Each row has a name. Each question is about the rows just above it.

Fot: 9 -3 19 -9 -7 4 5 -30 -2 -4 11 3 -1 -7 -13 -5 7 3 -13 3 -2 -23 -3 -22 -4
 6 2 1 0 -13 -4 -5 18
Teg: -5 7 2 14 1 -23 9 -14 -1 16 17 -13 1 -13 -24 -15 -10 -9 12 -4 -3 49 -6 6
 0 -1 0 -4 -19 -32 0 -2 -6
rori: -5 -29 10 14 -4 -5 -7 -6 -7 -4 9 7 -3 27 12 3 13 9 17 -1 5 56 1 7 1 -4
 -7 -5 -19 -3 -1 -10 -14
dogi: 1 10 -12 -9 -9 13 -1 -6 1 4 1 22 -5 32 24 9 5 4 -3 -11 1 18 1 -1 2 0 2
 -5 -10 -3 -1 -4 25
bak: 1 5 0 1 0 10 2 -8 -5 -26 13 -8 -4 28 -20 1 -2 -5 13 -9 -2 2 4 -8 1 -7 7
 -2 -5 -8 -7 0 20
bedu: -4 -3 5 -19 -1 -10 11 1 0 -4 1 -4 8 -42 -21 -5 -7 -2 -4 13 -1 10 8 5 -3
 8 -4 4 -4 14 -8 0 35
menaf: -9 8 1 26 3 1 9 3 3 -40 3 -15 -3 -27 -11 4 15 12 -10 -4 2 -18 4 -9 3 -1
 0 2 -28 27 2 4 -23
pav: 0 13 9 34 6 7 -2 6 -1 17 -31 0 1 -9 22 3 -17 -1 -3 0 0 12 2 -9 1 1 -7 1
 -13 4 -8 -2 2
losi: -7 4 -13 5 -3 4 -4 -7 4 -14 5 -2 2 15 38 3 -12 2 -1 -10 -3 41 -7 5 7 -2
 -5 0 -9 -4 -5 -5 -7
nane: 8 4 2 -7 -4 -4 -1 -1 2 6 -6 -6 -5 -17 37 4 6 5 24 1 6 -7 10 -1 -7 4 -5 1
 -12 -15 5 -4 0
Tolu: 1 2 12 -9 4 7 6 -4 -5 0 -1 -3 -2 -18 30 0 9 2 -11 -6 -3 -35 -8 -10 -4 -6
 -1 -2 8 -20 -4 8 -3
The rest of the row after -9 1 1 -7:
1 -13 4 -8 -2 2
The rest of the row after -12 -9:
-9 13 -1 -6 1 4 1 22 -5 32 24 9 5 4 -3 -11 1 18 1 -1 2 0 2 -5 -10 -3 -1
 -4 25
Go on from -26 13 -8 -4 28 to the end of its row.
-20 1 -2 -5 13 -9 -2 2 4 -8 1 -7 7 -2 -5 -8 -7 0 20

